Below is a small trained network, with its code and all its weights. Each question gives an input and a class and asks what happens when units are switched off, that is, made to give their printed mean instead of their output.

import numpy as np


def w(rows, s, z=0):
    codes = np.array(rows[::2]) - 128.0
    scale = np.full(codes.shape[1], s)
    scale[-1] = z or s
    return codes * scale


def norm(h):
    return h / np.sqrt((h * h).mean(-1, keepdims=True) + 1e-5)


def f(y):
    return np.maximum(y, 0)


def log_softmax(a):
    a = a - a.max(-1, keepdims=True)
    return a - np.log(np.exp(a).sum(-1, keepdims=True))


def net(x, mask):
    res = np.array(x, float).reshape(1, 2) / 4 @ E
    u = 0
    for l in range(3):
        y = f(norm(res) @ A[l][:, :-1].T + A[l][:, -1])
        res = res + np.where(mask[u : u + 9], y, B[l][:, -1]) @ B[l][:, :-1]
        u += 9
    return log_softmax(norm(res)[-1] @ U[:, :-1].T + U[:, -1])


A, B = {}, {}
E = w([
[2,162,149,164,93,66],'x0',
[212,57,208,85,141,81],'x1',
],0.0061)
A[0] = w([
[99,183,129,158,82,129,112],'L0N0',
[131,187,189,135,117,87,177],'L0N1',
[142,164,1,107,142,113,87],'L0N2',
[162,138,135,34,147,108,80],'L0N3',
[163,200,68,136,98,123,103],'L0N4',
[93,151,120,244,37,151,84],'L0N5',
[102,161,151,182,185,117,65],'L0N6',
[67,85,180,146,55,81,1],'L0N7',
[155,96,168,87,71,138,119],'L0N8',
],0.007,0.0024)
B[0] = w([
[111,66,66,100,110,180,220],'L0N0',
[121,108,75,61,111,95,221],'L0N1',
[133,163,127,162,155,149,229],'L0N2',
[168,159,155,125,28,159,209],'L0N3',
[116,132,141,191,178,132,203],'L0N4',
[98,91,171,96,68,187,254],'L0N5',
[107,108,163,35,97,142,166],'L0N6',
[150,161,227,143,224,136,240],'L0N7',
[88,77,156,254,95,164,220],'L0N8',
],0.0065,0.0036)
A[1] = w([
[118,213,99,92,212,124,54],'L1N0',
[146,131,119,120,76,167,249],'L1N1',
[169,127,138,125,111,24,91],'L1N2',
[199,129,120,188,91,67,39],'L1N3',
[98,152,44,61,178,154,130],'L1N4',
[172,195,96,146,117,136,160],'L1N5',
[120,186,114,149,158,120,41],'L1N6',
[83,124,57,2,97,61,181],'L1N7',
[100,59,135,108,120,115,169],'L1N8',
],0.0096,0.0019)
B[1] = w([
[21,143,95,143,102,93,164],'L1N0',
[142,88,163,149,236,79,254],'L1N1',
[125,137,2,168,151,55,194],'L1N2',
[135,194,82,133,92,148,198],'L1N3',
[85,161,98,117,116,123,212],'L1N4',
[137,148,121,75,66,103,189],'L1N5',
[105,163,75,110,132,211,151],'L1N6',
[98,43,171,3,71,112,184],'L1N7',
[55,148,80,109,120,61,221],'L1N8',
],0.0072,0.0044)
A[2] = w([
[148,143,101,151,112,176,193],'L2N0',
[101,151,131,60,25,132,178],'L2N1',
[168,113,150,123,175,176,49],'L2N2',
[88,140,110,171,175,184,101],'L2N3',
[113,136,97,159,95,126,132],'L2N4',
[122,137,90,172,149,143,2],'L2N5',
[115,82,124,106,1,104,22],'L2N6',
[146,68,166,106,86,120,198],'L2N7',
[116,135,92,126,127,165,54],'L2N8',
],0.012,0.0016)
B[2] = w([
[181,42,162,73,183,157,214],'L2N0',
[130,119,204,100,74,168,246],'L2N1',
[47,63,154,220,170,218,197],'L2N2',
[253,174,125,62,175,99,253],'L2N3',
[202,95,165,117,114,134,195],'L2N4',
[121,233,116,113,101,108,184],'L2N5',
[181,120,140,169,28,173,231],'L2N6',
[53,195,82,81,132,137,234],'L2N7',
[87,170,61,89,131,60,205],'L2N8',
],0.0077,0.0046)
U = w([
[74,127,175,47,36,138,203],'0',
[175,46,145,199,191,200,216],'1',
[179,222,92,20,173,129,161],'2',
[114,141,146,150,153,125,11],'3',
[89,131,148,159,194,6,186],'4',
[110,168,98,180,153,121,2],'5',
[196,101,122,191,35,74,178],'6',
],0.014,0.0043)

Each question gives the input, the list of numbers given to net, and the class t.
The units are the neurons (one row each of A and B). Each row of codes is followed by its name. A weight is (code - 128) times the scale printed after its matrix; where a second scale follows, it is the last column's (A, B and U).
mask holds one flag per neuron, layer by layer. A switched-off neuron (its flag False) gives its mean, the last column of its row in B, instead of its output. The means were averaged over made-up inputs and are rounded, as every weight is.
A unit's drop is (log p(t) with every unit on - log p(t) with that unit switched off) / (log p(t) with every unit on - log p(t) with every unit switched off).
The circuit of an input: a set's keep is (log p(t) with only the set's units on - log p(t) with every unit switched off) / (log p(t) with every unit on - log p(t) with every unit switched off). Starting from the 12 units with the biggest drops (on a tie, the unit counted first), units are removed one at a time, each time the one whose removal leaves the highest keep (on an exact tie, the one counted first), for as long as the keep stays at least 0.8.
units of the circuit, in order: the units of the circuit, biggest drop first
most important unit: the unit with the biggest drop
top k neurons: the k neurons with the biggest drops, biggest first
k most important neurons of layer l: the k neurons of layer l with the biggest drops, biggest first
drop when u is switched off: that unit's drop, to one decimal
input [-6,6], class 1: units of the circuit, in order : L2N2
input [-3,7], class 6: 3 most important neurons of layer 2 : L2N0, L2N3, L2N7
input [8,6], class 4: top 3 neurons : L0N7, L1N2, L0N5
input [2,4], class 6: top 3 neurons : L1N1, L0N8, L0N5
input [0,-1], class 2: top 3 neurons : L0N0, L2N3, L0N7
input [2,2], class 4: top 2 neurons : L0N7, L0N1
input [1,-5], class 2: top 3 neurons : L0N1, L0N4, L0N2
input [1,4], class 6: 2 most important neurons of layer 0 : L0N5, L0N8
input [-2,5], class 6: top 2 neurons : L0N7, L0N2
input [1,-6], class 2: top 2 neurons : L0N1, L2N3
input [-4,7], class 1: top 2 neurons : L2N2, L0N1
input [7,5], class 4: 2 most important neurons of layer 1 : L1N2, L1N5
input [3,5], class 4: 2 most important neurons of layer 2 : L2N6, L2N1
input [1,-8], class 2: units of the circuit, in order : L2N3
input [1,7], class 6: top 2 neurons : L1N2, L0N5
input [2,-8], class 2: 2 most important neurons of layer 0 : L0N1, L0N4
input [7,7], class 4: drop when L0N7 is switched off : 1.5
input [5,6], class 4: drop when L0N7 is switched off : 1.2
input [0,-3], class 2: drop when L2N3 is switched off : 0.1
input [8,7], class 4: most important unit : L0N7
input [4,5], class 4: drop when L0N5 is switched off : 0.0
input [-2,8], class 6: 2 most important neurons of layer 0 : L0N8, L0N5
